Here is a tiny trained network, its code and every weight. The questions are about switching its units off for an input and a target symbol, where a switched-off unit gives its printed mean instead of its output.

import numpy as np


def w(rows, s, z=0):
    codes = np.array(rows[::2]) - 128.0
    scale = np.full(codes.shape[1], s)
    scale[-1] = z or s
    return codes * scale


def f(y):
    return y / 2 * (1 + np.tanh(0.7978845608 * (y + 0.044715 * y**3)))


def softmax(a):
    e = np.exp(a - a.max(-1, keepdims=True))
    return e / e.sum(-1, keepdims=True)


def log_softmax(a):
    a = a - a.max(-1, keepdims=True)
    return a - np.log(np.exp(a).sum(-1, keepdims=True))


def net(x, mask):
    ids = ['ΔΨΩαγεζηθλμπστφ'.index(c) for c in x.split()]
    T = len(ids)
    res = E[ids] + P[:T]
    u = 0
    for l in range(3):
        q, k, v = (res @ M[l].T for M in (Q, K, V))
        z = softmax(np.where(np.tri(T) > 0, q @ k.T / 3**0.5, -1e9)) @ v
        res = res + np.where(mask[u], z, O[l][:, -1]) @ O[l][:, :-1]
        u += 1
        y = f(res @ A[l][:, :-1].T + A[l][:, -1])
        res = res + np.where(mask[u : u + 4], y, B[l][:, -1]) @ B[l][:, :-1]
        u += 4
    return log_softmax(res[-1] @ U[:, :-1].T + U[:, -1])


Q, K, V, O, A, B = {}, {}, {}, {}, {}, {}
E = w([
[140,168,108],'Δ',
[183,149,88],'Ψ',
[152,88,105],'Ω',
[141,84,105],'α',
[230,203,76],'γ',
[109,197,254],'ε',
[134,92,105],'ζ',
[196,179,92],'η',
[143,128,99],'θ',
[218,201,76],'λ',
[186,226,92],'μ',
[134,92,98],'π',
[208,129,71],'σ',
[189,65,89],'τ',
[134,88,106],'φ',
],0.01)
P = w([
[84,187,87],'0',
[213,102,1],'1',
[186,122,82],'2',
[209,104,127],'3',
[222,108,160],'4',
[236,97,182],'5',
[243,103,190],'6',
[217,85,193],'7',
],0.0066)
Q[0] = w([
[149,254,115],'L0H0',
[27,131,59],'L0H0',
[226,58,97],'L0H0',
],0.007)
K[0] = w([
[43,3,66],'L0H0',
[221,63,12],'L0H0',
[59,233,114],'L0H0',
],0.0063)
V[0] = w([
[77,181,229],'L0H0',
[201,150,1],'L0H0',
[213,242,94],'L0H0',
],0.0077)
O[0] = w([
[20,190,206,142],'L0H0',
[254,131,99,176],'L0H0',
[238,220,211,254],'L0H0',
],0.0079,0.0051)
A[0] = w([
[116,139,254,254],'L0N0',
[163,71,53,47],'L0N1',
[225,177,69,125],'L0N2',
[56,156,164,136],'L0N3',
],0.011,0.0038)
B[0] = w([
[128,148,2,211],'L0N0',
[34,101,236,149],'L0N1',
[156,68,197,254],'L0N2',
[110,49,101,146],'L0N3',
],0.0088,0.015)
Q[1] = w([
[57,225,168],'L1H0',
[173,73,144],'L1H0',
[246,1,18],'L1H0',
],0.0053)
K[1] = w([
[148,53,163],'L1H0',
[72,161,112],'L1H0',
[122,249,64],'L1H0',
],0.012)
V[1] = w([
[17,152,32],'L1H0',
[115,254,94],'L1H0',
[194,247,147],'L1H0',
],0.0081)
O[1] = w([
[29,96,183,36],'L1H0',
[44,206,160,174],'L1H0',
[164,255,144,253],'L1H0',
],0.0091,0.0048)
A[1] = w([
[147,155,221,102],'L1N0',
[211,91,30,2],'L1N1',
[22,91,129,199],'L1N2',
[184,141,254,115],'L1N3',
],0.0078,0.009)
B[1] = w([
[58,150,55,178],'L1N0',
[2,105,5,211],'L1N1',
[126,221,223,202],'L1N2',
[50,170,91,249],'L1N3',
],0.0073,0.015)
Q[2] = w([
[91,117,117],'L2H0',
[110,253,109],'L2H0',
[121,89,170],'L2H0',
],0.0045)
K[2] = w([
[147,63,117],'L2H0',
[53,251,48],'L2H0',
[239,108,183],'L2H0',
],0.003)
V[2] = w([
[112,15,180],'L2H0',
[191,24,70],'L2H0',
[141,2,144],'L2H0',
],0.0098)
O[2] = w([
[39,192,232,11],'L2H0',
[112,254,104,40],'L2H0',
[45,216,159,6],'L2H0',
],0.0084,0.022)
A[2] = w([
[186,57,204,196],'L2N0',
[179,73,61,51],'L2N1',
[1,118,161,2],'L2N2',
[186,72,73,97],'L2N3',
],0.0071,0.0063)
B[2] = w([
[189,236,100,212],'L2N0',
[65,106,182,248],'L2N1',
[175,149,1,151],'L2N2',
[71,134,183,252],'L2N3',
],0.0086,0.037)
U = w([
[255,153,122,151],'Δ',
[120,137,114,55],'Ψ',
[92,149,157,140],'Ω',
[72,147,170,199],'α',
[82,113,97,13],'γ',
[104,117,238,90],'ε',
[79,143,170,172],'ζ',
[84,116,125,91],'η',
[183,151,136,156],'θ',
[81,113,109,5],'λ',
[71,67,160,64],'μ',
[81,144,166,169],'π',
[166,156,82,1],'σ',
[80,153,129,142],'τ',
[63,140,178,215],'φ',
],0.0098,0.0073)

Each question gives the input, a string of symbols that net reads in full, and the target symbol t.
The units are the heads (3 rows each of Q, K, V and O) and the neurons (one row each of A and B). Each row of codes is followed by its name. A weight is (code - 128) times the scale printed after its matrix; where a second scale follows, it is the last column's (O, A, B and U).
mask holds one flag per unit, layer by layer, with each layer's heads first. A switched-off unit (its flag False) gives its mean, the last column of its rows in O or B, instead of its output. The means were averaged over made-up inputs and are rounded, as every weight is.
A unit's drop is (log p(t) with every unit on - log p(t) with that unit switched off) / (log p(t) with every unit on - log p(t) with every unit switched off).
The circuit of an input: a set's keep is (log p(t) with only the set's units on - log p(t) with every unit switched off) / (log p(t) with every unit on - log p(t) with every unit switched off). Starting from the 12 units with the biggest drops (on a tie, the unit counted first), units are removed one at a time, each time the one whose removal leaves the highest keep (on an exact tie, the one counted first), for as long as the keep stays at least 0.8.
units of the circuit, in order: the units of the circuit, biggest drop first
most important unit: the unit with the biggest drop
k most important neurons: the k neurons with the biggest drops, biggest first
k most important neurons of layer l: the k neurons of layer l with the biggest drops, biggest first
input μ μ μ ε σ ε η, target μ: 3 most important neurons of layer 0 -> (L0N0; L0N3; L0N1)
input σ γ τ λ λ π, target σ: most important unit -> L2H0
input η σ ε Ω μ σ α, target Δ: 3 most important neurons -> (L0N0; L1N1; L0N2)
input ε θ γ σ τ ε τ σ, target ε: 4 most important neurons -> (L0N0; L0N2; L1N2; L2N2)
input μ ε μ α, target Δ: 4 most important neurons -> (L2N0; L1N1; L0N0; L0N2)
input ε λ ε θ α, target ε: 4 most important neurons -> (L0N0; L0N2; L1N2; L2N2)
input Ω μ ε, target Δ: 4 most important neurons -> (L1N1; L1N3; L0N1; L2N1)
input ε ε γ τ, target ε: 4 most important neurons -> (L1N2; L0N2; L0N0; L2N2)
input ε μ ε η μ Ω, target ε: 2 most important neurons -> (L0N0; L0N2)
input σ μ σ α μ, target σ: 2 most important neurons of layer 1 -> (L1N1; L1N2)
input ε ε η, target ε: 3 most important neurons -> (L1N2; L0N2; L0N0)
input ε μ σ ε μ γ μ σ, target ε: 4 most important neurons -> (L0N0; L0N2; L2N2; L1N2)
input τ σ φ μ γ, target τ: 2 most important neurons -> (L0N2; L1N1)
input φ σ ε ζ, target Δ: units of the circuit, in order -> (L1N1)
input ε ε γ, target ε: 2 most important neurons -> (L1N2; L0N2)
input τ σ ζ ζ Ψ, target τ: 2 most important neurons of layer 1 -> (L1N1; L1N2)
input ε ε Δ Δ λ, target ε: 2 most important neurons of layer 1 -> (L1N2; L1N1)
input ε λ α μ μ μ φ, target Δ: 2 most important neurons of layer 2 -> (L2N2; L2N0)
input γ μ τ μ ε ε, target γ: 2 most important neurons -> (L0N2; L2N1)
input μ ε α ε λ λ μ, target μ: 4 most important neurons -> (L2N1; L2N3; L1N0; L0N0)
input ε π μ λ ε η φ, target ε: most important unit -> L0N0
input μ η τ, target μ: 2 most important neurons of layer 2 -> (L2N1; L2N3)
input μ σ μ φ, target μ: 3 most important neurons of layer 1 -> (L1N1; L1N3; L1N0)
input μ η σ Ω σ σ μ, target μ: 3 most important neurons of layer 1 -> (L1N1; L1N3; L1N0)
input μ τ η Ω, target μ: 2 most important neurons of layer 1 -> (L1N1; L1N3)
input τ μ π σ σ, target τ: 2 most important neurons of layer 0 -> (L0N2; L0N1)
